Here is a tiny trained network, its code and every weight. The questions are about switching its units off for an input and a target symbol, where a switched-off unit gives its printed mean instead of its output.

import numpy as np


def w(rows, s, z=0):
    codes = np.array(rows[::2]) - 128.0
    scale = np.full(codes.shape[1], s)
    scale[-1] = z or s
    return codes * scale


def norm(h):
    return h / np.sqrt((h * h).mean(-1, keepdims=True) + 1e-5)


def f(y):
    return np.maximum(y, 0)


def softmax(a):
    e = np.exp(a - a.max(-1, keepdims=True))
    return e / e.sum(-1, keepdims=True)


def log_softmax(a):
    a = a - a.max(-1, keepdims=True)
    return a - np.log(np.exp(a).sum(-1, keepdims=True))


def net(x, mask):
    ids = ['αβγδζηθλμξπσφψω'.index(c) for c in x.split()]
    T = len(ids)
    res = E[ids] + P[:T]
    u = 0
    for l in range(2):
        r = norm(res)
        for j in range(2):
            rows = slice(2 * j, 2 * j + 2)
            q, k, v = (r @ M[l][rows].T for M in (Q, K, V))
            z = softmax(np.where(np.tri(T) > 0, q @ k.T / 2**0.5, -1e9)) @ v
            o = O[l][rows]
            res = res + np.where(mask[u + j], z, o[:, -1]) @ o[:, :-1]
        u += 2
        y = f(norm(res) @ A[l][:, :-1].T + A[l][:, -1])
        res = res + np.where(mask[u : u + 4], y, B[l][:, -1]) @ B[l][:, :-1]
        u += 4
    return log_softmax(norm(res)[-1] @ U[:, :-1].T + U[:, -1])


Q, K, V, O, A, B = {}, {}, {}, {}, {}, {}
E = w([
[172,110,136,54],'α',
[130,88,163,66],'β',
[103,139,130,78],'γ',
[102,124,141,73],'δ',
[176,113,116,44],'ζ',
[102,122,139,74],'η',
[148,112,185,125],'θ',
[157,150,107,71],'λ',
[124,141,116,62],'μ',
[174,113,154,76],'ξ',
[148,122,104,51],'π',
[155,141,174,149],'σ',
[170,116,114,47],'φ',
[107,103,2,161],'ψ',
[106,153,136,98],'ω',
],0.0086)
P = w([
[104,162,192,120],'0',
[179,164,107,124],'1',
[33,122,126,197],'2',
[228,100,49,182],'3',
[31,72,40,254],'4',
[236,1,88,188],'5',
],0.0053)
Q[0] = w([
[197,105,128,136],'L0H1',
[109,36,86,112],'L0H1',
[199,88,144,117],'L0H2',
[155,246,144,71],'L0H2',
],0.012)
K[0] = w([
[5,67,95,194],'L0H1',
[187,97,78,209],'L0H1',
[26,125,112,200],'L0H2',
[91,158,255,65],'L0H2',
],0.0085)
V[0] = w([
[187,146,146,191],'L0H1',
[138,127,38,148],'L0H1',
[240,82,91,78],'L0H2',
[130,2,188,97],'L0H2',
],0.0093)
O[0] = w([
[186,192,179,199,42],'L0H1',
[114,159,105,125,70],'L0H1',
[175,113,74,119,198],'L0H2',
[140,10,122,199,251],'L0H2',
],0.013,0.003)
A[0] = w([
[75,130,255,125,212],'L0N1',
[233,103,197,18,251],'L0N2',
[149,215,142,185,115],'L0N3',
[216,211,195,85,153],'L0N4',
],0.0068,0.0027)
B[0] = w([
[120,237,123,106,201],'L0N1',
[144,253,48,137,254],'L0N2',
[47,234,93,216,150],'L0N3',
[141,133,35,222,171],'L0N4',
],0.0061,0.0045)
Q[1] = w([
[214,133,2,191],'L1H1',
[23,177,228,82],'L1H1',
[65,85,31,143],'L1H2',
[171,36,162,55],'L1H2',
],0.0062)
K[1] = w([
[98,135,89,254],'L1H1',
[170,148,214,52],'L1H1',
[178,57,91,87],'L1H2',
[105,118,166,182],'L1H2',
],0.0098)
V[1] = w([
[131,152,54,115],'L1H1',
[201,135,189,181],'L1H1',
[66,245,146,88],'L1H2',
[156,248,3,85],'L1H2',
],0.0058)
O[1] = w([
[172,210,57,122,179],'L1H1',
[234,86,188,200,90],'L1H1',
[89,92,228,167,3],'L1H2',
[182,55,1,175,151],'L1H2',
],0.005,0.0033)
A[1] = w([
[206,143,231,49,77],'L1N1',
[88,196,187,154,86],'L1N2',
[208,123,3,135,253],'L1N3',
[23,176,106,19,62],'L1N4',
],0.0048,0.0025)
B[1] = w([
[129,143,254,158,134],'L1N1',
[74,120,6,120,137],'L1N2',
[142,176,172,121,254],'L1N3',
[169,103,196,43,158],'L1N4',
],0.0071,0.0074)
U = w([
[169,126,211,178,254],'α',
[111,153,148,80,141],'β',
[99,151,121,141,74],'γ',
[138,155,133,77,96],'δ',
[164,129,97,112,93],'ζ',
[125,2,130,138,164],'η',
[129,194,103,147,135],'θ',
[173,97,107,130,86],'λ',
[161,106,139,142,82],'μ',
[110,104,155,89,134],'ξ',
[104,104,148,90,108],'π',
[150,227,154,210,131],'σ',
[121,132,89,103,97],'φ',
[81,196,151,105,184],'ψ',
[158,119,117,120,86],'ω',
],0.013,0.0057)

Each question gives the input, a string of symbols that net reads in full, and the target symbol t.
The units are the heads (2 rows each of Q, K, V and O) and the neurons (one row each of A and B). Each row of codes is followed by its name. A weight is (code - 128) times the scale printed after its matrix; where a second scale follows, it is the last column's (O, A, B and U).
mask holds one flag per unit, layer by layer, with each layer's heads first. A switched-off unit (its flag False) gives its mean, the last column of its rows in O or B, instead of its output. The means were averaged over made-up inputs and are rounded, as every weight is.
A unit's drop is (log p(t) with every unit on - log p(t) with that unit switched off) / (log p(t) with every unit on - log p(t) with every unit switched off).
The circuit of an input: a set's keep is (log p(t) with only the set's units on - log p(t) with every unit switched off) / (log p(t) with every unit on - log p(t) with every unit switched off). Starting from all 12 units, units are removed one at a time, each time the one whose removal leaves the highest keep (on an exact tie, the one counted first), for as long as the keep stays at least 0.8.
circuit, biggest first: the units of the circuit, biggest drop first
k most important neurons: the k neurons with the biggest drops, biggest first
which heads matter: for each layer, one digit per head in row order, 1 if its drop is at least 0.15 and else 0, layers parted by /
drop of u: that unit's drop, to one decimal
input ξ δ λ β θ θ, target α: circuit, biggest first => [L0H2]
input λ δ β β θ μ, target α: which heads matter => 11 / 00
input θ φ σ φ, target σ: which heads matter => 11 / 00
input β θ θ, target α: which heads matter => 10 / 01
input σ α δ β θ σ, target α: which heads matter => 11 / 00
input σ β β γ, target η: which heads matter => 01 / 00
input β θ ω, target α: circuit, biggest first => [L0H1, L0N2]
input β α α θ θ φ, target α: circuit, biggest first => [L0H1, L0H2]
input σ β θ λ, target α: circuit, biggest first => [L0H1, L0H2]
input σ β σ μ, target σ: circuit, biggest first => [L0H1, L0H2]
input π σ π, target σ: which heads matter => 10 / 00
input θ θ π θ ξ, target α: which heads matter => 10 / 00
input β θ π ζ σ θ, target σ: circuit, biggest first => [L0H2, L0H1]
input σ σ ξ β ξ, target η: circuit, biggest first => [L0H2]
input α β ω η, target ψ: which heads matter => 01 / 00
input α β σ π σ θ, target σ: which heads matter => 11 / 00
input β θ β, target α: which heads matter => 10 / 00
input ξ β ω, target η: which heads matter => 00 / 00
input β θ ω β ω, target η: 2 most important neurons => [L0N2, L0N1]
input θ σ α, target σ: circuit, biggest first => [L0H1]
input γ σ ξ, target σ: which heads matter => 10 / 00
input γ ψ σ γ, target σ: drop of L0H1 => 0.5
input β δ β β σ σ, target σ: drop of L0H2 => 0.4
